Here is a tiny trained network, its code and every weight. The questions are about switching its units off for an input and a target symbol, where a switched-off unit gives its printed mean instead of its output.

import numpy as np


def w(rows, s, z=0):
    codes = np.array(rows[::2]) - 128.0
    scale = np.full(codes.shape[1], s)
    scale[-1] = z or s
    return codes * scale


def norm(h):
    return h / np.sqrt((h * h).mean(-1, keepdims=True) + 1e-5)


def f(y):
    return np.maximum(y, 0)


def softmax(a):
    e = np.exp(a - a.max(-1, keepdims=True))
    return e / e.sum(-1, keepdims=True)


def log_softmax(a):
    a = a - a.max(-1, keepdims=True)
    return a - np.log(np.exp(a).sum(-1, keepdims=True))


def net(x, mask):
    ids = ['βγελξπσφω'.index(c) for c in x.split()]
    T = len(ids)
    res = E[ids] + P[:T]
    u = 0
    for l in range(2):
        r = norm(res)
        for j in range(2):
            rows = slice(3 * j, 3 * j + 3)
            q, k, v = (r @ M[l][rows].T for M in (Q, K, V))
            z = softmax(np.where(np.tri(T) > 0, q @ k.T / 3**0.5, -1e9)) @ v
            o = O[l][rows]
            res = res + np.where(mask[u + j], z, o[:, -1]) @ o[:, :-1]
        u += 2
        y = f(norm(res) @ A[l][:, :-1].T + A[l][:, -1])
        res = res + np.where(mask[u : u + 4], y, B[l][:, -1]) @ B[l][:, :-1]
        u += 4
    return log_softmax(norm(res)[-1] @ U[:, :-1].T + U[:, -1])


Q, K, V, O, A, B = {}, {}, {}, {}, {}, {}
E = w([
[129,177,190,214],'β',
[121,188,220,31],'γ',
[164,190,154,54],'ε',
[223,192,51,51],'λ',
[80,178,254,8],'ξ',
[34,64,140,131],'π',
[61,93,4,245],'σ',
[16,85,192,120],'φ',
[41,18,100,81],'ω',
],0.012)
P = w([
[255,111,195,154],'0',
[49,225,158,120],'1',
[35,201,136,131],'2',
[31,185,124,130],'3',
[27,186,118,132],'4',
[21,177,119,133],'5',
[20,177,103,131],'6',
[19,178,107,134],'7',
[15,157,110,139],'8',
],0.0059)
Q[0] = w([
[161,102,84,171],'L0H1',
[111,146,145,136],'L0H1',
[53,161,118,144],'L0H1',
[2,114,131,168],'L0H2',
[194,136,63,88],'L0H2',
[170,180,154,42],'L0H2',
],0.015)
K[0] = w([
[110,160,176,155],'L0H1',
[143,102,114,151],'L0H1',
[225,81,74,172],'L0H1',
[214,72,191,123],'L0H2',
[68,187,75,128],'L0H2',
[96,255,81,58],'L0H2',
],0.0092)
V[0] = w([
[107,156,127,213],'L0H1',
[166,83,133,153],'L0H1',
[2,91,103,122],'L0H1',
[172,133,85,90],'L0H2',
[120,233,105,169],'L0H2',
[201,153,153,60],'L0H2',
],0.0093)
O[0] = w([
[172,73,139,112,213],'L0H1',
[127,84,1,119,104],'L0H1',
[143,151,157,136,251],'L0H1',
[220,118,91,87,51],'L0H2',
[178,2,153,120,122],'L0H2',
[145,156,180,100,210],'L0H2',
],0.0072,0.0027)
A[0] = w([
[86,103,195,110,254],'L0N1',
[175,216,139,87,135],'L0N2',
[178,151,1,89,111],'L0N3',
[71,120,138,33,40],'L0N4',
],0.0084,0.00099)
B[0] = w([
[187,121,3,103,254],'L0N1',
[237,118,82,227,207],'L0N2',
[225,187,211,169,158],'L0N3',
[225,88,168,37,227],'L0N4',
],0.0065,0.0052)
Q[1] = w([
[58,99,119,125],'L1H1',
[99,174,109,249],'L1H1',
[172,110,171,121],'L1H1',
[227,150,114,64],'L1H2',
[129,61,144,118],'L1H2',
[99,233,120,59],'L1H2',
],0.012)
K[1] = w([
[59,77,118,114],'L1H1',
[104,244,96,131],'L1H1',
[174,145,195,217],'L1H1',
[118,225,95,60],'L1H2',
[150,66,91,124],'L1H2',
[6,221,178,104],'L1H2',
],0.014)
V[1] = w([
[218,87,133,181],'L1H1',
[88,62,198,151],'L1H1',
[154,168,202,112],'L1H1',
[225,142,67,2],'L1H2',
[144,63,252,133],'L1H2',
[146,42,87,158],'L1H2',
],0.0095)
O[1] = w([
[2,147,144,195,134],'L1H1',
[114,233,134,107,160],'L1H1',
[84,96,183,109,159],'L1H1',
[113,75,133,172,42],'L1H2',
[129,199,205,159,178],'L1H2',
[58,169,85,134,7],'L1H2',
],0.0099,0.0017)
A[1] = w([
[121,135,85,140,54],'L1N1',
[143,80,252,95,98],'L1N2',
[74,106,144,105,254],'L1N3',
[154,124,79,113,191],'L1N4',
],0.019,0.0051)
B[1] = w([
[90,109,182,11,143],'L1N1',
[58,122,96,101,250],'L1N2',
[239,155,141,188,191],'L1N3',
[75,117,152,162,187],'L1N4',
],0.011)
U = w([
[129,197,149,194,212],'β',
[91,104,176,102,51],'γ',
[70,56,132,166,27],'ε',
[162,57,115,197,98],'λ',
[110,123,210,70,27],'ξ',
[146,151,51,93,144],'π',
[57,136,3,180,72],'σ',
[161,177,123,53,139],'φ',
[215,91,17,109,253],'ω',
],0.012,0.0033)

Each question gives the input, a string of symbols that net reads in full, and the target symbol t.
The units are the heads (3 rows each of Q, K, V and O) and the neurons (one row each of A and B). Each row of codes is followed by its name. A weight is (code - 128) times the scale printed after its matrix; where a second scale follows, it is the last column's (O, A, B and U).
mask holds one flag per unit, layer by layer, with each layer's heads first. A switched-off unit (its flag False) gives its mean, the last column of its rows in O or B, instead of its output. The means were averaged over made-up inputs and are rounded, as every weight is.
A unit's drop is (log p(t) with every unit on - log p(t) with that unit switched off) / (log p(t) with every unit on - log p(t) with every unit switched off).
The circuit of an input: a set's keep is (log p(t) with only the set's units on - log p(t) with every unit switched off) / (log p(t) with every unit on - log p(t) with every unit switched off). Starting from all 12 units, units are removed one at a time, each time the one whose removal leaves the highest keep (on an exact tie, the one counted first), for as long as the keep stays at least 0.8.
circuit, biggest first: the units of the circuit, biggest drop first
k most important neurons: the k neurons with the biggest drops, biggest first
heads that matter: for each layer, one digit per head in row order, 1 if its drop is at least 0.15 and else 0, layers parted by /
input ω φ π, target ω: heads that matter => 00 / 11
input β ξ ε φ φ φ, target φ: heads that matter => 00 / 10
input φ φ β ω ω ε γ ω, target φ: heads that matter => 11 / 10
input β σ ω φ σ γ π π ω, target β: heads that matter => 11 / 11
input β β ω β λ, target β: circuit, biggest first => L0N3, L1H1
input σ σ ε, target ε: circuit, biggest first => L1H2, L1H1
input φ ε ε σ π π, target φ: heads that matter => 01 / 10
input ε β ε σ ξ β γ σ λ, target ε: circuit, biggest first => L1H1, L1H2, L0N1
input ω π β ω ε β φ, target ω: heads that matter => 01 / 11
input ω ξ φ φ σ, target ω: circuit, biggest first => L1H1, L0H2
input β φ β φ ε ξ π ξ, target β: heads that matter => 11 / 10
input β ω σ, target β: 3 most important neurons => L0N1, L1N2, L0N2
input ε γ ξ ω γ, target ε: circuit, biggest first => L1N2, L1H1, L0N2
input ξ ξ λ ω β λ, target λ: circuit, biggest first => L0N2, L1H1, L1H2
input σ γ σ φ σ ω φ, target σ: most important neuron => L1N4
input λ γ ω λ β ε ξ ω, target ω: most important neuron => L1N3
input ω λ β ε, target ω: heads that matter => 11 / 01
input ε ξ σ, target ε: heads that matter => 01 / 00
input λ β φ σ ε, target λ: 2 most important neurons => L0N2, L1N3
input β γ π, target β: circuit, biggest first => L1N3
input ω ξ ω ξ β ε σ π φ, target ω: circuit, biggest first => L1H1, L0H2
input φ σ λ ξ ξ λ ω, target φ: circuit, biggest first => L1H1, L0H1, L1H2
input ω φ ε λ φ ω, target ω: circuit, biggest first => L1N2, L1H1
input φ π φ β, target φ: circuit, biggest first => L0H2, L1H1, L1H2
input λ γ φ β ω ε, target λ: circuit, biggest first => L0N2, L1H1
input ω β φ σ, target ω: 2 most important neurons => L1N2, L0N2
input β φ σ π σ λ σ φ, target β: 3 most important neurons => L1N2, L1N3, L1N1
